Here is a tiny trained network, its code and every weight. The questions are about switching its units off for an input and a target symbol, where a switched-off unit gives its printed mean instead of its output.

import numpy as np


def w(rows, s, z=0):
    codes = np.array(rows[::2]) - 128.0
    scale = np.full(codes.shape[1], s)
    scale[-1] = z or s
    return codes * scale


def norm(h):
    return h / np.sqrt((h * h).mean(-1, keepdims=True) + 1e-5)


def f(y):
    return y / 2 * (1 + np.tanh(0.7978845608 * (y + 0.044715 * y**3)))


def softmax(a):
    e = np.exp(a - a.max(-1, keepdims=True))
    return e / e.sum(-1, keepdims=True)


def log_softmax(a):
    a = a - a.max(-1, keepdims=True)
    return a - np.log(np.exp(a).sum(-1, keepdims=True))


def net(x, mask):
    ids = ['αγδεζθλμξπω'.index(c) for c in x.split()]
    T = len(ids)
    res = E[ids] + P[:T]
    u = 0
    for l in range(3):
        q, k, v = (norm(res) @ M[l].T for M in (Q, K, V))
        z = softmax(np.where(np.tri(T) > 0, q @ k.T / 3**0.5, -1e9)) @ v
        res = res + np.where(mask[u], z, O[l][:, -1]) @ O[l][:, :-1]
        u += 1
        y = f(norm(res) @ A[l][:, :-1].T + A[l][:, -1])
        res = res + np.where(mask[u : u + 4], y, B[l][:, -1]) @ B[l][:, :-1]
        u += 4
    return log_softmax(norm(res)[-1] @ U[:, :-1].T + U[:, -1])


Q, K, V, O, A, B = {}, {}, {}, {}, {}, {}
E = w([
[165,3,185,90],'α',
[208,58,187,107],'γ',
[214,124,208,102],'δ',
[200,215,124,145],'ε',
[186,154,65,130],'ζ',
[198,175,97,40],'θ',
[130,176,146,100],'λ',
[141,217,156,74],'μ',
[140,116,153,201],'ξ',
[153,209,114,77],'π',
[138,194,153,85],'ω',
],0.00075)
P = w([
[57,2,231,114],'0',
[224,253,109,104],'1',
[200,217,73,99],'2',
[197,179,15,119],'3',
[46,201,165,46],'4',
[66,209,162,93],'5',
[61,153,175,109],'6',
[111,165,112,121],'7',
[138,160,47,134],'8',
[138,141,35,137],'9',
[112,199,156,158],'10',
],0.00049)
Q[0] = w([
[139,239,120,180],'L0H0',
[185,253,167,179],'L0H0',
[68,13,110,54],'L0H0',
],0.0029)
K[0] = w([
[95,25,199,110],'L0H0',
[40,3,176,120],'L0H0',
[199,239,72,127],'L0H0',
],0.0033)
V[0] = w([
[2,44,169,124],'L0H0',
[98,211,199,183],'L0H0',
[249,107,46,97],'L0H0',
],0.00099)
O[0] = w([
[129,4,77,79,37],'L0H0',
[95,115,67,173,251],'L0H0',
[151,194,205,121,122],'L0H0',
],0.0017,0.0002)
A[0] = w([
[114,211,86,77,74],'L0N0',
[191,130,2,128,186],'L0N1',
[175,56,128,110,254],'L0N2',
[168,172,136,150,61],'L0N3',
],0.0022,0.00094)
B[0] = w([
[203,36,206,132,152],'L0N0',
[78,160,254,120,254],'L0N1',
[128,249,153,159,224],'L0N2',
[83,78,116,95,171],'L0N3',
],0.0015,0.0006)
Q[1] = w([
[47,26,5,135],'L1H0',
[48,13,10,132],'L1H0',
[48,29,20,113],'L1H0',
],0.0029)
K[1] = w([
[218,254,160,165],'L1H0',
[212,237,154,162],'L1H0',
[212,245,143,144],'L1H0',
],0.003)
V[1] = w([
[89,5,157,90],'L1H0',
[213,159,92,14],'L1H0',
[38,158,151,13],'L1H0',
],0.0018)
O[1] = w([
[139,130,102,16,146],'L1H0',
[215,93,162,149,4],'L1H0',
[194,75,5,123,172],'L1H0',
],0.002,0.00037)
A[1] = w([
[223,96,159,8,123],'L1N0',
[127,83,141,119,110],'L1N1',
[162,211,116,131,44],'L1N2',
[123,63,192,89,255],'L1N3',
],0.0016,0.0006)
B[1] = w([
[90,217,98,246,252],'L1N0',
[165,156,150,154,54],'L1N1',
[53,50,135,114,207],'L1N2',
[165,208,76,134,212],'L1N3',
],0.0014,0.00032)
Q[2] = w([
[162,155,155,104],'L2H0',
[151,253,165,114],'L2H0',
[163,235,169,110],'L2H0',
],0.0042)
K[2] = w([
[95,28,63,76],'L2H0',
[154,51,59,5],'L2H0',
[138,39,41,5],'L2H0',
],0.0022)
V[2] = w([
[74,241,70,75],'L2H0',
[193,179,232,83],'L2H0',
[2,53,204,199],'L2H0',
],0.0016)
O[2] = w([
[1,148,87,117,239],'L2H0',
[77,47,230,101,255],'L2H0',
[191,241,200,128,2],'L2H0',
],0.0018,0.00088)
A[2] = w([
[164,107,224,4,19],'L2N0',
[135,108,189,52,4],'L2N1',
[32,164,91,38,66],'L2N2',
[67,180,143,248,8],'L2N3',
],0.0016,0.0013)
B[2] = w([
[72,107,113,201,23],'L2N0',
[96,81,136,252,3],'L2N1',
[229,91,196,136,183],'L2N2',
[128,167,57,216,66],'L2N3',
],0.0021,0.00046)
U = w([
[159,107,166,30,254],'α',
[60,46,189,108,182],'γ',
[84,98,138,183,75],'δ',
[123,204,132,255,123],'ε',
[229,124,184,205,129],'ζ',
[190,86,134,169,14],'θ',
[133,120,33,100,96],'λ',
[182,116,61,144,36],'μ',
[53,253,144,87,188],'ξ',
[196,103,70,152,66],'π',
[159,125,67,136,35],'ω',
],0.006,0.0043)

Each question gives the input, a string of symbols that net reads in full, and the target symbol t.
The units are the heads (3 rows each of Q, K, V and O) and the neurons (one row each of A and B). Each row of codes is followed by its name. A weight is (code - 128) times the scale printed after its matrix; where a second scale follows, it is the last column's (O, A, B and U).
mask holds one flag per unit, layer by layer, with each layer's heads first. A switched-off unit (its flag False) gives its mean, the last column of its rows in O or B, instead of its output. The means were averaged over made-up inputs and are rounded, as every weight is.
A unit's drop is (log p(t) with every unit on - log p(t) with that unit switched off) / (log p(t) with every unit on - log p(t) with every unit switched off).
The circuit of an input: a set's keep is (log p(t) with only the set's units on - log p(t) with every unit switched off) / (log p(t) with every unit on - log p(t) with every unit switched off). Starting from the 12 units with the biggest drops (on a tie, the unit counted first), units are removed one at a time, each time the one whose removal leaves the highest keep (on an exact tie, the one counted first), for as long as the keep stays at least 0.8.
circuit, biggest first: the units of the circuit, biggest drop first
most important unit: the unit with the biggest drop
k most important neurons: the k neurons with the biggest drops, biggest first
k most important neurons of layer l: the k neurons of layer l with the biggest drops, biggest first
drop of u: that unit's drop, to one decimal
input ξ ξ δ, target ξ: circuit, biggest first => [L1H0, L2H0, L0N0]
input ξ ε ε ζ α ξ ξ γ λ ζ, target ξ: most important unit => L0N1
input ζ α λ ζ, target ζ: circuit, biggest first => [L1H0, L0N2, L0N1]
input α γ α ζ, target α: circuit, biggest first => [L1H0, L0N1, L2H0]
input λ λ α α ξ ξ ξ ξ γ ω ζ, target α: 2 most important neurons => [L0N1, L2N2]
input ξ ζ ε ξ, target ξ: circuit, biggest first => [L0N1, L1H0]
input ζ ξ γ, target ζ: 2 most important neurons => [L0N2, L0N0]
input ζ γ ξ, target ζ: circuit, biggest first => [L1H0, L0N2, L0H0]
input ξ γ ξ ξ, target ξ: circuit, biggest first => [L1H0, L0N1]
input γ ξ δ, target γ: 3 most important neurons of layer 1 => [L1N3, L1N0, L1N2]
input γ γ μ, target γ: 2 most important neurons of layer 2 => [L2N0, L2N1]
input γ π γ, target γ: 2 most important neurons of layer 2 => [L2N0, L2N1]
input γ γ γ ξ, target γ: drop of L2H0 => 0.4
input γ α γ λ μ ξ ζ ζ, target γ: drop of L1N1 => 0.0
input α γ ξ, target α: 2 most important neurons of layer 0 => [L0N0, L0N1]
input ξ α α α ξ π ξ ζ γ, target ξ: drop of L0N3 => 0.1
input ξ ξ ω ζ ω γ, target ξ: most important neuron => [L1N0]
input γ γ ε, target γ: 2 most important neurons of layer 2 => [L2N0, L2N1]
